Below is a small trained network, with its code and all its weights. Each question gives an input and a class and asks what happens when units are switched off, that is, made to give their printed mean instead of their output.

import numpy as np


def w(rows, s, z=0):
    codes = np.array(rows[::2]) - 128.0
    scale = np.full(codes.shape[1], s)
    scale[-1] = z or s
    return codes * scale


def f(y):
    return np.maximum(y, 0)


def log_softmax(a):
    a = a - a.max(-1, keepdims=True)
    return a - np.log(np.exp(a).sum(-1, keepdims=True))


def net(x, mask):
    res = np.array(x, float).reshape(1, 3) / 4 @ E
    y = f(res @ A[0][:, :-1].T + A[0][:, -1])
    res = res + np.where(mask, y, B[0][:, -1]) @ B[0][:, :-1]
    return log_softmax(res[-1] @ U[:, :-1].T + U[:, -1])


A, B = {}, {}
E = w([
[166,130,174,58,9,196,84],'x0',
[249,209,174,123,204,94,77],'x1',
[190,99,52,21,183,167,198],'x2',
],0.015)
A[0] = w([
[201,187,108,97,186,67,63,149],'n1',
[140,110,168,106,100,224,139,234],'n2',
[126,70,78,57,174,127,210,156],'n3',
[190,180,205,145,94,164,61,131],'n4',
[64,125,117,129,89,166,144,232],'n5',
[129,173,119,76,141,133,5,111],'n6',
[55,122,185,199,113,75,41,197],'n7',
[191,185,193,187,51,116,90,134],'n8',
[173,125,93,96,144,171,176,31],'n9',
[127,147,124,84,185,116,168,190],'n10',
[93,138,93,138,189,74,223,200],'n11',
[163,177,195,131,88,99,61,136],'n12',
[89,135,177,191,125,135,94,100],'n13',
[142,149,149,59,49,196,80,2],'n14',
[171,114,104,3,163,148,192,187],'n15',
[223,114,70,77,148,164,171,112],'n16',
[105,82,29,119,154,157,220,210],'n17',
[184,138,175,129,100,128,61,129],'n18',
[110,114,112,183,196,59,162,207],'n19',
[144,232,152,160,130,111,89,149],'n20',
[117,109,22,113,173,92,183,96],'n21',
[56,216,125,229,84,115,75,220],'n22',
[40,8,53,143,42,147,94,12],'n23',
[89,142,139,184,220,108,168,97],'n24',
[162,131,140,104,158,194,197,30],'n25',
[119,68,118,69,125,155,118,249],'n26',
[148,150,178,77,123,124,151,23],'n27',
[174,179,84,144,214,60,66,87],'n28',
[152,108,123,50,168,173,159,8],'n29',
[74,114,98,144,58,134,205,234],'n30',
[160,161,160,65,14,214,145,57],'n31',
[117,135,131,60,87,212,58,190],'n32',
[193,100,46,18,173,188,147,121],'n33',
[137,111,187,74,82,185,127,199],'n34',
[175,142,151,133,93,127,15,145],'n35',
[192,236,125,118,179,119,92,11],'n36',
],0.011,0.0087)
B[0] = w([
[153,193,161,181,136,81,46,208],'n1',
[192,130,191,69,164,90,64,204],'n2',
[169,107,141,53,101,163,170,223],'n3',
[184,92,147,76,155,139,201,194],'n4',
[61,83,63,153,59,177,171,195],'n5',
[155,97,133,80,130,121,153,166],'n6',
[96,133,104,213,167,88,59,219],'n7',
[182,86,141,64,165,174,158,191],'n8',
[215,153,242,128,217,59,67,173],'n9',
[164,109,157,82,164,111,152,185],'n10',
[180,107,129,73,83,182,152,214],'n11',
[163,57,153,82,158,157,159,185],'n12',
[102,124,110,120,105,138,162,172],'n13',
[19,89,67,227,36,167,160,193],'n14',
[44,81,71,148,52,181,177,248],'n15',
[46,143,77,202,99,112,112,218],'n16',
[181,135,144,49,98,171,162,232],'n17',
[169,125,129,107,138,149,174,176],'n18',
[83,121,80,225,80,143,104,214],'n19',
[121,109,121,114,117,158,170,179],'n20',
[165,136,130,103,84,200,165,196],'n21',
[112,184,153,193,127,92,82,220],'n22',
[164,210,198,156,167,49,38,208],'n23',
[136,186,138,169,129,46,68,193],'n24',
[215,185,204,124,190,35,114,164],'n25',
[156,116,149,100,168,109,118,200],'n26',
[155,115,129,124,172,120,91,145],'n27',
[100,129,106,194,182,120,114,196],'n28',
[117,190,144,209,203,71,71,179],'n29',
[70,92,45,183,69,175,152,211],'n30',
[61,134,73,238,175,84,98,219],'n31',
[136,198,182,135,191,75,48,211],'n32',
[56,152,89,218,93,146,117,250],'n33',
[146,198,166,105,121,111,73,205],'n34',
[171,91,117,72,133,114,167,183],'n35',
[49,136,11,238,77,100,87,183],'n36',
],0.011,0.025)
U = w([
[33,120,67,173,88,163,154,6],'0',
[165,206,206,134,183,61,62,248],'1',
[228,93,202,6,121,230,251,253],'2',
],0.015,0.0037)

Each question gives the input, the list of numbers given to net, and the class t.
The units are the neurons (one row each of A and B). Each row of codes is followed by its name. A weight is (code - 128) times the scale printed after its matrix; where a second scale follows, it is the last column's (A, B and U).
mask holds one flag per neuron, in row order. A switched-off neuron (its flag False) gives its mean, the last column of its row in B, instead of its output. The means were averaged over made-up inputs and are rounded, as every weight is.
A unit's drop is (log p(t) with every unit on - log p(t) with that unit switched off) / (log p(t) with every unit on - log p(t) with every unit switched off).
The circuit of an input: a set's keep is (log p(t) with only the set's units on - log p(t) with every unit switched off) / (log p(t) with every unit on - log p(t) with every unit switched off). Starting from the 12 units with the biggest drops (on a tie, the unit counted first), units are removed one at a time, each time the one whose removal leaves the highest keep (on an exact tie, the one counted first), for as long as the keep stays at least 0.8.
units of the circuit, in order: the units of the circuit, biggest drop first
unit that matters most: the unit with the biggest drop
top k neurons: the k neurons with the biggest drops, biggest first
drop when u is switched off: that unit's drop, to one decimal
input [-1,8,7], class 0: unit that matters most -> n15
input [4,-6,-6], class 1: top 2 neurons -> [n23, n15]
input [-1,-4,8], class 2: top 2 neurons -> [n17, n3]
input [6,2,2], class 1: top 2 neurons -> [n32, n30]
input [4,0,-8], class 1: top 2 neurons -> [n7, n22]
input [2,-7,-6], class 1: top 4 neurons -> [n23, n15, n33, n22]
input [7,-6,-5], class 1: top 3 neurons -> [n23, n32, n15]
input [-3,8,1], class 0: top 4 neurons -> [n36, n23, n32, n2]
input [-8,8,2], class 0: top 2 neurons -> [n36, n19]
input [6,-8,-4], class 1: top 4 neurons -> [n23, n15, n32, n2]
input [1,7,-3], class 2: drop when n8 is switched off -> 0.2
input [2,4,-7], class 2: drop when n8 is switched off -> 0.1
input [2,-3,-5], class 1: drop when n23 is switched off -> 0.2
input [-7,8,3], class 0: units of the circuit, in order -> [n36]
